Here is a tiny trained network, its code and every weight. The questions are about switching its units off for an input and a class, where a switched-off unit gives its printed mean instead of its output.

import numpy as np


def w(rows, s, z=0):
    codes = np.array(rows[::2]) - 128.0
    scale = np.full(codes.shape[1], s)
    scale[-1] = z or s
    return codes * scale


def f(y):
    return y / 2 * (1 + np.tanh(0.7978845608 * (y + 0.044715 * y**3)))


def log_softmax(a):
    a = a - a.max(-1, keepdims=True)
    return a - np.log(np.exp(a).sum(-1, keepdims=True))


def net(x, mask):
    res = np.array(x, float).reshape(1, 6) / 4 @ E
    y = f(res @ A[0][:, :-1].T + A[0][:, -1])
    res = res + np.where(mask, y, B[0][:, -1]) @ B[0][:, :-1]
    return log_softmax(res[-1] @ U[:, :-1].T + U[:, -1])


A, B = {}, {}
E = w([
[113,251,78,161],'x0',
[247,54,118,249],'x1',
[244,103,53,149],'x2',
[39,113,2,100],'x3',
[43,243,23,173],'x4',
[110,81,99,244],'x5',
],0.0066)
A[0] = w([
[139,153,160,95,110],'n0',
[160,10,99,6,168],'n1',
[188,78,147,147,28],'n2',
[84,219,133,135,173],'n3',
[154,174,152,212,253],'n4',
[72,82,137,107,84],'n5',
[96,127,154,177,200],'n6',
[177,141,60,163,18],'n7',
],0.014,0.0051)
B[0] = w([
[204,73,161,139,156],'n0',
[26,50,147,109,254],'n1',
[135,254,156,133,190],'n2',
[134,237,103,36,248],'n3',
[153,22,38,109,232],'n4',
[20,166,143,144,173],'n5',
[186,246,84,196,171],'n6',
[71,40,176,111,180],'n7',
],0.0097,0.0096)
U = w([
[153,238,96,143,102],'0',
[124,2,83,191,120],'1',
[193,148,192,180,2],'2',
[56,123,189,226,45],'3',
[244,109,99,203,254],'4',
[102,116,210,47,254],'5',
[120,9,55,72,7],'6',
],0.0092,0.0071)

Each question gives the input, the list of numbers given to net, and the class t.
The units are the neurons (one row each of A and B). Each row of codes is followed by its name. A weight is (code - 128) times the scale printed after its matrix; where a second scale follows, it is the last column's (A, B and U).
mask holds one flag per neuron, in row order. A switched-off neuron (its flag False) gives its mean, the last column of its row in B, instead of its output. The means were averaged over made-up inputs and are rounded, as every weight is.
A unit's drop is (log p(t) with every unit on - log p(t) with that unit switched off) / (log p(t) with every unit on - log p(t) with every unit switched off).
The circuit of an input: a set's keep is (log p(t) with only the set's units on - log p(t) with every unit switched off) / (log p(t) with every unit on - log p(t) with every unit switched off). Starting from all 8 units, units are removed one at a time, each time the one whose removal leaves the highest keep (on an exact tie, the one counted first), for as long as the keep stays at least 0.8.
circuit, biggest first: the units of the circuit, biggest drop first
top k neurons: the k neurons with the biggest drops, biggest first
drop when u is switched off: that unit's drop, to one decimal
input [3,-4,-5,-8,1,7], class 0: circuit, biggest first : (n6)
input [-1,3,8,-3,-4,-4], class 5: circuit, biggest first : (n2, n1)
input [4,-2,8,4,7,5], class 6: circuit, biggest first : (n7, n4)
input [-2,3,3,4,-8,3], class 5: top 2 neurons : (n2, n4)
input [-1,5,-6,3,3,1], class 0: top 3 neurons : (n1, n6, n7)
input [-8,1,-8,0,8,-5], class 0: circuit, biggest first : (n1, n7)
input [-4,5,-6,3,3,-5], class 3: circuit, biggest first : (n4, n3)
input [1,4,8,-7,4,7], class 1: top 2 neurons : (n7, n4)
input [8,3,6,-1,6,4], class 6: top 3 neurons : (n4, n7, n3)
input [-8,-1,-1,-6,4,7], class 4: circuit, biggest first : (n1, n6)
input [-8,-2,-8,7,-6,4], class 3: circuit, biggest first : (n5, n3)
input [7,-3,-6,-7,-2,8], class 0: top 2 neurons : (n3, n6)
input [-6,-7,8,8,6,2], class 5: top 3 neurons : (n4, n5, n0)
input [5,-1,4,-4,3,2], class 6: top 2 neurons : (n4, n2)
input [-7,2,8,5,-7,-7], class 5: circuit, biggest first : (n2)
input [3,3,-6,-2,-6,0], class 4: top 2 neurons : (n1, n3)
input [0,3,-6,-2,5,3], class 0: top 3 neurons : (n6, n3, n0)
input [4,-6,-1,3,-3,1], class 0: top 3 neurons : (n1, n7, n3)
input [-4,7,2,-4,-4,-4], class 5: top 2 neurons : (n2, n1)
input [3,5,8,1,7,-6], class 6: circuit, biggest first : (n7)
input [0,-5,-6,-1,2,-6], class 0: top 4 neurons : (n1, n3, n7, n4)
input [5,-5,-5,3,1,0], class 0: drop when n5 is switched off : 0.0
input [0,2,0,-3,3,-5], class 4: drop when n7 is switched off : 0.1
input [8,2,5,-3,1,-7], class 4: drop when n3 is switched off : -0.1
